Below is a small trained network, with its code and all its weights. Each question gives an input and a class and asks what happens when units are switched off, that is, made to give their printed mean instead of their output.

import numpy as np


def w(rows, s, z=0):
    codes = np.array(rows[::2]) - 128.0
    scale = np.full(codes.shape[1], s)
    scale[-1] = z or s
    return codes * scale


def f(y):
    return np.maximum(y, 0)


def log_softmax(a):
    a = a - a.max(-1, keepdims=True)
    return a - np.log(np.exp(a).sum(-1, keepdims=True))


def net(x, mask):
    res = np.array(x, float).reshape(1, 8) / 4 @ E
    y = f(res @ A[0][:, :-1].T + A[0][:, -1])
    res = res + np.where(mask, y, B[0][:, -1]) @ B[0][:, :-1]
    return log_softmax(res[-1] @ U[:, :-1].T + U[:, -1])


A, B = {}, {}
E = w([
[152,100,68,142,112,181,141,141,16,113,78],'x0',
[229,120,187,128,170,28,56,83,139,140,71],'x1',
[150,203,118,162,206,223,79,116,78,215,196],'x2',
[154,120,159,29,49,104,176,196,72,157,210],'x3',
[84,204,69,111,197,181,140,156,121,137,83],'x4',
[177,60,92,103,82,152,111,145,157,175,122],'x5',
[69,119,147,161,211,174,205,161,255,119,103],'x6',
[63,227,214,122,59,171,45,193,103,66,98],'x7',
],0.0088)
A[0] = w([
[68,213,254,16,114,148,145,178,169,108,167,63],'N1',
[100,79,173,112,97,161,87,162,114,105,87,60],'N2',
[149,148,219,233,201,61,79,44,203,156,106,92],'N3',
[182,118,62,108,166,159,125,138,55,211,187,4],'N4',
[40,67,104,140,129,158,194,128,214,158,165,33],'N5',
[198,56,139,80,83,6,78,64,128,115,30,78],'N6',
],0.0083,0.0019)
B[0] = w([
[92,148,211,116,204,90,112,225,95,173,91,253],'N1',
[150,157,113,141,129,173,126,134,99,50,181,166],'N2',
[63,118,224,193,171,164,128,181,66,202,70,250],'N3',
[178,99,113,99,102,78,86,70,1,97,114,212],'N4',
[131,99,70,64,118,158,130,54,169,39,106,220],'N5',
[204,162,156,47,208,117,187,130,109,76,145,246],'N6',
],0.0099,0.013)
U = w([
[147,177,63,160,135,188,67,103,57,98,118,217],'0',
[152,159,116,186,90,107,105,136,174,159,109,3],'1',
[151,140,104,100,210,148,141,137,149,105,94,101],'2',
[230,68,150,82,111,42,122,118,85,101,152,153],'3',
[90,156,247,162,134,139,99,213,85,145,121,163],'4',
[85,57,88,153,112,170,148,149,224,105,124,136],'5',
],0.011,0.0058)

Each question gives the input, the list of numbers given to net, and the class t.
The units are the neurons (one row each of A and B). Each row of codes is followed by its name. A weight is (code - 128) times the scale printed after its matrix; where a second scale follows, it is the last column's (A, B and U).
mask holds one flag per neuron, in row order. A switched-off neuron (its flag False) gives its mean, the last column of its row in B, instead of its output. The means were averaged over made-up inputs and are rounded, as every weight is.
A unit's drop is (log p(t) with every unit on - log p(t) with that unit switched off) / (log p(t) with every unit on - log p(t) with every unit switched off).
The circuit of an input: a set's keep is (log p(t) with only the set's units on - log p(t) with every unit switched off) / (log p(t) with every unit on - log p(t) with every unit switched off). Starting from all 6 units, units are removed one at a time, each time the one whose removal leaves the highest keep (on an exact tie, the one counted first), for as long as the keep stays at least 0.8.
circuit, biggest first: the units of the circuit, biggest drop first
unit that matters most: the unit with the biggest drop
k most important neurons: the k neurons with the biggest drops, biggest first
drop of u: that unit's drop, to one decimal
input [-6,0,-1,-6,8,-3,-8,-3], class 4: 3 most important neurons => [N3 N5 N4]
input [4,-7,3,3,-3,-2,-1,-5], class 3: unit that matters most => N4
input [6,2,-8,-2,7,-7,-8,2], class 3: 2 most important neurons => [N6 N3]
input [-7,5,-7,4,0,-5,4,-6], class 4: 2 most important neurons => [N3 N4]
input [-2,-3,6,5,8,5,5,-7], class 0: circuit, biggest first => [N4 N6]
input [1,0,5,3,5,-3,5,-6], class 0: 3 most important neurons => [N6 N4 N1]
input [-6,-8,-7,1,3,-7,-3,-3], class 5: 4 most important neurons => [N6 N5 N3 N4]
input [2,7,-7,-6,1,2,-3,8], class 2: circuit, biggest first => [N6 N4]
input [7,-3,-5,1,1,7,7,6], class 5: circuit, biggest first => [N6 N3]
input [7,5,-6,2,-8,-8,0,8], class 3: 2 most important neurons => [N6 N3]
input [2,-1,5,1,4,6,-3,-4], class 3: 2 most important neurons => [N4 N3]
input [-2,-2,-4,0,-2,5,8,5], class 2: 4 most important neurons => [N5 N3 N1 N2]
input [5,-2,0,-1,-8,2,7,-7], class 5: circuit, biggest first => [N6 N1]
input [-2,-2,8,2,4,8,2,-3], class 3: circuit, biggest first => [N4]
input [6,-4,-5,-5,5,-4,7,0], class 5: circuit, biggest first => [N6 N1]
input [5,5,0,0,4,2,-6,6], class 0: 3 most important neurons => [N1 N2 N4]
input [4,-2,2,0,6,-3,0,-7], class 0: 2 most important neurons => [N6 N1]
input [4,-1,-6,6,-4,7,8,-3], class 5: 2 most important neurons => [N4 N5]
input [6,-6,-4,1,3,-6,-6,2], class 0: 2 most important neurons => [N3 N1]
input [7,-3,7,2,1,6,7,6], class 0: circuit, biggest first => [N3]
input [-2,-5,-5,-8,3,6,-5,3], class 0: 4 most important neurons => [N1 N2 N3 N5]
input [5,1,0,6,4,0,2,0], class 3: 2 most important neurons => [N3 N1]
input [4,-3,4,4,7,7,-5,-6], class 3: 2 most important neurons => [N4 N3]
input [4,-2,8,-7,-3,-1,2,-8], class 0: drop of N5 => 0.0
input [2,-4,6,6,1,-4,4,-5], class 3: drop of N4 => 0.5
input [-5,7,-1,1,7,0,8,-2], class 4: drop of N3 => 1.0
input [3,-8,-7,-6,5,-5,7,3], class 5: unit that matters most => N6
input [-2,-6,4,-1,7,-3,5,2], class 2: drop of N3 => 1.3
